Below are the code and all the weights of a small trained network. Each question names an input and a target symbol and asks about switching units off, where a switched-off unit gives its printed mean instead of its output.

import numpy as np


def w(rows, s, z=0):
    codes = np.array(rows[::2]) - 128.0
    scale = np.full(codes.shape[1], s)
    scale[-1] = z or s
    return codes * scale


def f(y):
    return np.maximum(y, 0)


def softmax(a):
    e = np.exp(a - a.max(-1, keepdims=True))
    return e / e.sum(-1, keepdims=True)


def log_softmax(a):
    a = a - a.max(-1, keepdims=True)
    return a - np.log(np.exp(a).sum(-1, keepdims=True))


def net(x, mask):
    ids = ['Ωαδζηθλξφψ'.index(c) for c in x.split()]
    T = len(ids)
    res = E[ids] + P[:T]
    r = res
    for j in range(3):
        rows = slice(2 * j, 2 * j + 2)
        q, k, v = (r @ M[0][rows].T for M in (Q, K, V))
        z = softmax(np.where(np.tri(T) > 0, q @ k.T / 2**0.5, -1e9)) @ v
        o = O[0][rows]
        res = res + np.where(mask[j], z, o[:, -1]) @ o[:, :-1]
    y = f(res @ A[0][:, :-1].T + A[0][:, -1])
    res = res + np.where(mask[3:11], y, B[0][:, -1]) @ B[0][:, :-1]
    return log_softmax(res[-1] @ U[:, :-1].T + U[:, -1])


Q, K, V, O, A, B = {}, {}, {}, {}, {}, {}
E = w([
[110,55,77],'Ω',
[106,87,98],'α',
[54,178,91],'δ',
[2,122,216],'ζ',
[124,79,56],'η',
[47,123,134],'θ',
[66,115,170],'λ',
[119,123,62],'ξ',
[97,88,33],'φ',
[41,61,65],'ψ',
],0.01)
P = w([
[20,118,206],'0',
[144,53,31],'1',
[107,53,75],'2',
[137,3,66],'3',
[210,160,136],'4',
[183,149,140],'5',
[244,167,156],'6',
[188,119,185],'7',
[167,122,149],'8',
[156,111,151],'9',
[173,85,156],'10',
[79,90,189],'11',
],0.0043)
Q[0] = w([
[43,88,254],'h1',
[97,106,160],'h1',
[219,108,152],'h2',
[41,44,150],'h2',
[26,10,95],'h3',
[79,25,51],'h3',
],0.0057)
K[0] = w([
[254,84,33],'h1',
[77,111,97],'h1',
[152,58,132],'h2',
[81,231,184],'h2',
[59,177,203],'h3',
[116,194,186],'h3',
],0.0074)
V[0] = w([
[192,237,95],'h1',
[164,16,97],'h1',
[72,55,71],'h2',
[169,60,29],'h2',
[7,255,247],'h3',
[225,121,33],'h3',
],0.0053)
O[0] = w([
[113,174,147,17],'h1',
[195,100,190,166],'h1',
[132,62,96,215],'h2',
[56,86,177,110],'h2',
[215,190,80,232],'h3',
[2,119,146,3],'h3',
],0.0077,0.0038)
A[0] = w([
[109,80,75,210],'n1',
[3,131,81,22],'n2',
[251,205,177,147],'n3',
[59,92,31,93],'n4',
[153,131,103,37],'n5',
[192,120,64,124],'n6',
[100,176,175,2],'n7',
[200,127,60,118],'n8',
],0.0051,0.0032)
B[0] = w([
[109,53,115,254],'n1',
[189,93,182,132],'n2',
[239,148,100,183],'n3',
[136,88,210,169],'n4',
[215,127,52,130],'n5',
[133,168,209,216],'n6',
[47,52,80,128],'n7',
[196,180,253,217],'n8',
],0.0045,0.0034)
U = w([
[138,51,160,13],'Ω',
[125,79,145,47],'α',
[112,159,85,105],'δ',
[254,197,180,226],'ζ',
[116,51,166,238],'η',
[144,131,122,126],'θ',
[150,139,147,25],'λ',
[102,105,116,12],'ξ',
[115,72,145,1],'φ',
[146,64,144,94],'ψ',
],0.0067,0.003)

Each question gives the input, a string of symbols that net reads in full, and the target symbol t.
The units are the heads (2 rows each of Q, K, V and O) and the neurons (one row each of A and B). Each row of codes is followed by its name. A weight is (code - 128) times the scale printed after its matrix; where a second scale follows, it is the last column's (O, A, B and U).
mask holds one flag per unit, heads first, then neurons. A switched-off unit (its flag False) gives its mean, the last column of its rows in O or B, instead of its output. The means were averaged over made-up inputs and are rounded, as every weight is.
A unit's drop is (log p(t) with every unit on - log p(t) with that unit switched off) / (log p(t) with every unit on - log p(t) with every unit switched off).
The circuit of an input: a set's keep is (log p(t) with only the set's units on - log p(t) with every unit switched off) / (log p(t) with every unit on - log p(t) with every unit switched off). Starting from all 11 units, units are removed one at a time, each time the one whose removal leaves the highest keep (on an exact tie, the one counted first), for as long as the keep stays at least 0.8.
circuit, biggest first: the units of the circuit, biggest drop first
most important unit: the unit with the biggest drop
top k neurons: the k neurons with the biggest drops, biggest first
which heads matter: for each layer, one digit per head in row order, 1 if its drop is at least 0.15 and else 0, layers parted by /
drop of u: that unit's drop, to one decimal
input ζ η δ ζ, target ζ: which heads matter => 011
input ζ η α, target ζ: most important unit => h3
input ζ ζ λ ξ, target ζ: which heads matter => 001
input ζ ζ δ, target ζ: which heads matter => 011
input ζ ζ Ω, target ζ: circuit, biggest first => [h3 n8]
input ζ φ ζ ξ, target ζ: top 3 neurons => [n8 n6 n3]
input ζ λ δ φ, target ζ: top 2 neurons => [n8 n6]
input ζ Ω ζ λ, target ζ: drop of n1 => 0.0
input ζ ζ λ η, target ζ: drop of h3 => 0.9
input ζ Ω ζ, target ζ: drop of n3 => 0.1
input ζ η θ θ, target ζ: which heads matter => 001
input ζ ξ φ, target ζ: drop of n1 => 0.0
